Below is a small trained network, with its code and all its weights. Each question gives an input and a class and asks what happens when units are switched off, that is, made to give their printed mean instead of their output.

import numpy as np


def w(rows, s, z=0):
    codes = np.array(rows[::2]) - 128.0
    scale = np.full(codes.shape[1], s)
    scale[-1] = z or s
    return codes * scale


def norm(h):
    return h / np.sqrt((h * h).mean(-1, keepdims=True) + 1e-5)


def f(y):
    return y / 2 * (1 + np.tanh(0.7978845608 * (y + 0.044715 * y**3)))


def log_softmax(a):
    a = a - a.max(-1, keepdims=True)
    return a - np.log(np.exp(a).sum(-1, keepdims=True))


def net(x, mask):
    res = np.array(x, float).reshape(1, 3) / 4 @ E
    u = 0
    for l in range(4):
        y = f(norm(res) @ A[l][:, :-1].T + A[l][:, -1])
        res = res + np.where(mask[u : u + 8], y, B[l][:, -1]) @ B[l][:, :-1]
        u += 8
    return log_softmax(norm(res)[-1] @ U[:, :-1].T + U[:, -1])


A, B = {}, {}
E = w([
[104,120,200,30,231,103,167],'x0',
[215,71,171,222,132,85,51],'x1',
[192,59,29,76,129,242,2],'x2',
],0.0052)
A[0] = w([
[174,142,118,129,148,122,144,8],'L0N0',
[154,46,130,203,186,203,78,82],'L0N1',
[130,102,129,68,157,77,95,87],'L0N2',
[204,137,99,142,58,91,160,56],'L0N3',
[174,98,112,2,137,113,28,58],'L0N4',
[101,100,191,131,111,109,111,86],'L0N5',
[80,156,178,153,57,108,142,186],'L0N6',
[56,159,142,123,30,144,160,121],'L0N7',
],0.0082,0.0019)
B[0] = w([
[168,58,93,129,162,64,31,111],'L0N0',
[23,254,224,220,136,132,209,236],'L0N1',
[90,121,245,51,47,21,79,165],'L0N2',
[84,30,86,103,123,75,120,154],'L0N3',
[160,209,130,121,155,136,145,255],'L0N4',
[124,37,205,49,172,14,96,147],'L0N5',
[198,102,226,91,16,133,104,207],'L0N6',
[44,177,183,200,122,205,175,206],'L0N7',
],0.0055,0.0047)
A[1] = w([
[47,202,79,163,142,50,190,213],'L1N0',
[72,129,1,130,152,133,126,60],'L1N1',
[196,104,156,194,111,74,159,55],'L1N2',
[121,125,139,120,87,219,171,3],'L1N3',
[78,105,168,31,76,135,176,177],'L1N4',
[184,174,80,74,153,62,185,166],'L1N5',
[36,169,80,86,177,156,61,184],'L1N6',
[180,119,69,109,148,96,135,20],'L1N7',
],0.0071,0.0019)
B[1] = w([
[165,27,22,92,109,181,110,231],'L1N0',
[228,181,66,152,80,80,198,144],'L1N1',
[128,143,2,62,145,131,139,182],'L1N2',
[138,93,185,149,95,109,186,173],'L1N3',
[110,76,47,192,171,187,84,253],'L1N4',
[120,114,102,74,115,208,114,155],'L1N5',
[62,216,45,101,68,49,53,204],'L1N6',
[85,232,102,155,251,134,145,97],'L1N7',
],0.0066,0.0043)
A[2] = w([
[93,54,165,93,196,99,167,100],'L2N0',
[133,156,214,89,186,190,132,33],'L2N1',
[217,180,42,34,79,127,186,91],'L2N2',
[130,135,93,147,150,124,23,187],'L2N3',
[165,173,69,180,168,149,164,66],'L2N4',
[65,114,85,165,95,35,144,104],'L2N5',
[144,79,116,112,126,76,106,249],'L2N6',
[169,163,255,96,223,84,92,63],'L2N7',
],0.0096,0.0021)
B[2] = w([
[55,67,86,172,69,175,95,210],'L2N0',
[180,181,2,57,148,109,33,173],'L2N1',
[131,153,138,120,126,62,137,197],'L2N2',
[93,97,172,145,191,107,156,178],'L2N3',
[150,116,164,197,194,200,152,159],'L2N4',
[166,172,181,58,163,187,84,175],'L2N5',
[145,142,236,108,123,182,160,170],'L2N6',
[140,169,163,211,68,97,217,254],'L2N7',
],0.0095,0.0059)
A[3] = w([
[158,81,156,136,105,148,149,53],'L3N0',
[131,142,80,1,166,61,58,2],'L3N1',
[90,180,114,119,172,176,185,65],'L3N2',
[130,191,107,158,82,140,177,147],'L3N3',
[6,151,113,110,196,155,130,153],'L3N4',
[77,21,135,64,165,142,104,174],'L3N5',
[207,110,187,65,145,140,74,93],'L3N6',
[191,167,209,168,132,118,88,144],'L3N7',
],0.0095,0.0043)
B[3] = w([
[131,112,150,209,139,58,173,145],'L3N0',
[173,3,112,170,210,94,138,177],'L3N1',
[167,155,188,184,119,111,113,162],'L3N2',
[124,159,170,81,191,39,108,254],'L3N3',
[130,45,110,118,96,127,107,217],'L3N4',
[149,231,88,108,90,129,117,177],'L3N5',
[227,147,124,60,102,123,147,141],'L3N6',
[133,104,69,68,123,190,133,211],'L3N7',
],0.011,0.0064)
U = w([
[66,109,210,163,79,108,199,212],'0',
[164,236,121,108,199,56,122,254],'1',
[60,66,34,67,54,164,112,65],'2',
[132,45,44,74,222,66,100,110],'3',
[210,144,127,9,105,196,155,77],'4',
[152,113,136,192,217,222,124,21],'5',
],0.015,0.0021)

Each question gives the input, the list of numbers given to net, and the class t.
The units are the neurons (one row each of A and B). Each row of codes is followed by its name. A weight is (code - 128) times the scale printed after its matrix; where a second scale follows, it is the last column's (A, B and U).
mask holds one flag per neuron, layer by layer. A switched-off neuron (its flag False) gives its mean, the last column of its row in B, instead of its output. The means were averaged over made-up inputs and are rounded, as every weight is.
A unit's drop is (log p(t) with every unit on - log p(t) with that unit switched off) / (log p(t) with every unit on - log p(t) with every unit switched off).
The circuit of an input: a set's keep is (log p(t) with only the set's units on - log p(t) with every unit switched off) / (log p(t) with every unit on - log p(t) with every unit switched off). Starting from the 12 units with the biggest drops (on a tie, the unit counted first), units are removed one at a time, each time the one whose removal leaves the highest keep (on an exact tie, the one counted first), for as long as the keep stays at least 0.8.
units of the circuit, in order: the units of the circuit, biggest drop first
unit that matters most: the unit with the biggest drop
top k neurons: the k neurons with the biggest drops, biggest first
k most important neurons of layer l: the k neurons of layer l with the biggest drops, biggest first
drop of u: that unit's drop, to one decimal
input [3,7,0], class 0: unit that matters most	L2N7
input [3,0,-8], class 2: units of the circuit, in order	(L2N0; L1N0; L2N7)
input [6,-3,1], class 3: units of the circuit, in order	(L3N1; L2N7)
input [4,4,1], class 1: units of the circuit, in order	(L2N1; L0N1)
input [5,6,8], class 1: top 2 neurons	(L2N7; L0N1)
input [8,7,3], class 1: units of the circuit, in order	(L2N7; L2N1)
input [-7,8,1], class 5: top 3 neurons	(L0N2; L0N1; L1N6)
input [-5,0,8], class 1: top 2 neurons	(L1N1; L1N4)
input [-8,2,7], class 5: top 2 neurons	(L2N4; L2N7)
input [-6,-1,0], class 0: 3 most important neurons of layer 2	(L2N1; L2N2; L2N7)
input [4,1,4], class 1: top 2 neurons	(L0N4; L2N7)
input [-8,-6,0], class 0: 3 most important neurons of layer 0	(L0N7; L0N6; L0N4)
input [-7,3,-1], class 4: top 3 neurons	(L2N5; L1N4; L0N3)
input [7,1,-2], class 0: units of the circuit, in order	(L2N7)
input [-3,3,0], class 4: top 2 neurons	(L2N5; L0N3)
input [0,4,-4], class 4: top 2 neurons	(L1N2; L2N5)
input [-7,2,4], class 5: 2 most important neurons of layer 2	(L2N4; L2N7)
input [0,4,-8], class 4: top 2 neurons	(L2N5; L1N2)
input [8,0,-5], class 2: top 4 neurons	(L2N0; L1N4; L2N1; L1N5)
input [-1,8,5], class 5: unit that matters most	L0N6
input [-4,-6,0], class 0: top 2 neurons	(L0N7; L2N1)
input [2,-7,2], class 3: top 2 neurons	(L2N7; L1N6)
input [1,-1,2], class 3: top 2 neurons	(L2N7; L3N1)
input [4,-2,8], class 3: top 3 neurons	(L3N1; L2N7; L1N6)
input [3,-2,5], class 3: drop of L3N1	0.2
input [7,-4,-5], class 2: drop of L2N0	0.1
input [2,-1,-8], class 2: drop of L2N7	0.4
input [6,-4,5], class 3: drop of L3N1	0.2
